Below are the code and all the weights of a small trained network. Each question names an input and a class and asks about switching units off, where a switched-off unit gives its printed mean instead of its output.

import numpy as np


def w(rows, s, z=0):
    codes = np.array(rows[::2]) - 128.0
    scale = np.full(codes.shape[1], s)
    scale[-1] = z or s
    return codes * scale


def f(y):
    return np.maximum(y, 0)


def log_softmax(a):
    a = a - a.max(-1, keepdims=True)
    return a - np.log(np.exp(a).sum(-1, keepdims=True))


def net(x, mask):
    res = np.array(x, float).reshape(1, 2) / 4 @ E
    y = f(res @ A[0][:, :-1].T + A[0][:, -1])
    res = res + np.where(mask, y, B[0][:, -1]) @ B[0][:, :-1]
    return log_softmax(res[-1] @ U[:, :-1].T + U[:, -1])


A, B = {}, {}
E = w([
[192,13,81,217,225,3,33,115,84,180],'x0',
[218,106,1,150,17,199,41,231,69,211],'x1',
],0.0084)
A[0] = w([
[211,80,1,206,82,155,68,197,82,220,217],'N1',
[36,214,139,63,61,205,180,150,178,97,220],'N2',
[116,152,102,121,138,123,116,155,101,194,14],'N3',
[48,135,209,129,238,45,200,17,191,93,189],'N4',
[234,58,7,203,114,134,39,208,76,223,146],'N5',
[137,48,163,220,229,19,58,82,208,145,252],'N6',
[67,101,211,165,232,47,174,85,190,90,181],'N7',
[17,191,184,55,76,209,220,125,212,83,144],'N8',
],0.0068,0.0039)
B[0] = w([
[125,175,253,133,212,40,101,200,133,193,240],'N1',
[189,218,147,80,80,167,181,182,205,137,220],'N2',
[94,127,62,117,100,82,55,146,62,84,136],'N3',
[75,37,152,172,114,110,237,63,18,169,254],'N4',
[40,210,203,243,226,53,168,192,122,197,242],'N5',
[92,51,66,95,148,63,26,122,45,163,238],'N6',
[55,86,79,158,147,61,141,86,46,162,229],'N7',
[96,222,192,84,90,151,196,181,234,140,231],'N8',
],0.0071,0.017)
U = w([
[109,77,98,80,153,100,61,191,131,137,117],'0',
[183,99,26,144,170,190,29,28,190,84,3],'1',
[235,218,136,30,64,223,77,227,232,120,239],'2',
[114,20,60,140,160,64,48,37,18,156,168],'3',
[94,168,181,89,72,202,220,50,167,108,140],'4',
[64,154,203,224,223,28,111,188,103,225,139],'5',
[213,63,74,151,140,187,23,83,140,2,3],'6',
],0.0068,0.0045)

Each question gives the input, the list of numbers given to net, and the class t.
The units are the neurons (one row each of A and B). Each row of codes is followed by its name. A weight is (code - 128) times the scale printed after its matrix; where a second scale follows, it is the last column's (A, B and U).
mask holds one flag per neuron, in row order. A switched-off neuron (its flag False) gives its mean, the last column of its row in B, instead of its output. The means were averaged over made-up inputs and are rounded, as every weight is.
A unit's drop is (log p(t) with every unit on - log p(t) with that unit switched off) / (log p(t) with every unit on - log p(t) with every unit switched off).
The circuit of an input: a set's keep is (log p(t) with only the set's units on - log p(t) with every unit switched off) / (log p(t) with every unit on - log p(t) with every unit switched off). Starting from all 8 units, units are removed one at a time, each time the one whose removal leaves the highest keep (on an exact tie, the one counted first), for as long as the keep stays at least 0.8.
circuit, biggest first: the units of the circuit, biggest drop first
unit that matters most: the unit with the biggest drop
k most important neurons: the k neurons with the biggest drops, biggest first
drop of u: that unit's drop, to one decimal
input [-1,-2], class 4: 3 most important neurons -> (N5, N1, N6)
input [-2,-8], class 4: 3 most important neurons -> (N5, N1, N8)
input [0,-3], class 3: 2 most important neurons -> (N5, N1)
input [-2,0], class 2: unit that matters most -> N4
input [-1,-3], class 4: 2 most important neurons -> (N5, N1)
input [0,-1], class 3: 4 most important neurons -> (N5, N1, N8, N2)
input [-1,0], class 2: 3 most important neurons -> (N4, N5, N7)
input [-2,-5], class 4: drop of N5 -> 0.2
input [0,0], class 0: circuit, biggest first -> (N5, N1)
input [3,-1], class 3: drop of N5 -> 0.2
input [-1,1], class 2: drop of N6 -> 0.1
